Below is a small trained network, with its code and all its weights. Each question gives an input and a class and asks what happens when units are switched off, that is, made to give their printed mean instead of their output.

import numpy as np


def w(rows, s, z=0):
    codes = np.array(rows[::2]) - 128.0
    scale = np.full(codes.shape[1], s)
    scale[-1] = z or s
    return codes * scale


def f(y):
    return y / 2 * (1 + np.tanh(0.7978845608 * (y + 0.044715 * y**3)))


def log_softmax(a):
    a = a - a.max(-1, keepdims=True)
    return a - np.log(np.exp(a).sum(-1, keepdims=True))


def net(x, mask):
    res = np.array(x, float).reshape(1, 4) / 4 @ E
    y = f(res @ A[0][:, :-1].T + A[0][:, -1])
    res = res + np.where(mask, y, B[0][:, -1]) @ B[0][:, :-1]
    return log_softmax(res[-1] @ U[:, :-1].T + U[:, -1])


A, B = {}, {}
E = w([
[74,91,165,147],'x0',
[231,129,116,42],'x1',
[181,2,105,182],'x2',
[150,141,245,161],'x3',
],0.0096)
A[0] = w([
[100,104,97,86,125],'N1',
[167,145,124,126,148],'N2',
[159,108,67,83,143],'N3',
[3,118,144,108,224],'N4',
[132,71,185,178,221],'N5',
[107,141,116,102,98],'N6',
[117,181,179,142,254],'N7',
[161,129,147,81,178],'N8',
[115,193,114,57,175],'N9',
[102,148,121,190,202],'N10',
[91,78,87,124,200],'N11',
[184,83,112,137,243],'N12',
],0.02,0.0054)
B[0] = w([
[96,117,87,164,160],'N1',
[134,105,132,111,156],'N2',
[77,6,100,192,195],'N3',
[36,147,57,96,254],'N4',
[138,96,240,249,239],'N5',
[147,126,132,115,147],'N6',
[44,208,166,113,234],'N7',
[121,108,182,96,184],'N8',
[126,91,166,6,238],'N9',
[90,196,116,143,199],'N10',
[84,155,87,177,193],'N11',
[170,132,228,156,215],'N12',
],0.019,0.014)
U = w([
[171,133,244,185,210],'0',
[141,127,156,166,9],'1',
[245,167,77,128,7],'2',
[20,81,199,164,253],'3',
[106,184,35,174,161],'4',
[90,233,155,122,36],'5',
[205,25,174,54,103],'6',
[59,123,162,2,114],'7',
],0.0072,0.0023)

Each question gives the input, the list of numbers given to net, and the class t.
The units are the neurons (one row each of A and B). Each row of codes is followed by its name. A weight is (code - 128) times the scale printed after its matrix; where a second scale follows, it is the last column's (A, B and U).
mask holds one flag per neuron, in row order. A switched-off neuron (its flag False) gives its mean, the last column of its row in B, instead of its output. The means were averaged over made-up inputs and are rounded, as every weight is.
A unit's drop is (log p(t) with every unit on - log p(t) with that unit switched off) / (log p(t) with every unit on - log p(t) with every unit switched off).
The circuit of an input: a set's keep is (log p(t) with only the set's units on - log p(t) with every unit switched off) / (log p(t) with every unit on - log p(t) with every unit switched off). Starting from all 12 units, units are removed one at a time, each time the one whose removal leaves the highest keep (on an exact tie, the one counted first), for as long as the keep stays at least 0.8.
circuit, biggest first: the units of the circuit, biggest drop first
top k neurons: the k neurons with the biggest drops, biggest first
drop of u: that unit's drop, to one decimal
input [-8,-7,7,-3], class 0: circuit, biggest first	(N4 N12)
input [0,4,-2,-6], class 6: circuit, biggest first	(N7 N4 N9)
input [-7,0,-2,3], class 7: circuit, biggest first	(N5)
input [-8,-4,8,-2], class 0: circuit, biggest first	(N12 N4)
input [1,-5,-6,8], class 5: top 2 neurons	(N7 N3)
input [-7,-6,-5,2], class 7: top 2 neurons	(N9 N5)
input [-5,1,-1,-6], class 6: top 2 neurons	(N7 N4)
input [-3,8,-4,-8], class 6: drop of N9	0.1
input [-5,-5,-2,-4], class 7: drop of N5	0.5
input [-1,2,-2,-5], class 6: drop of N4	0.3
input [1,4,-8,-2], class 7: drop of N9	0.0
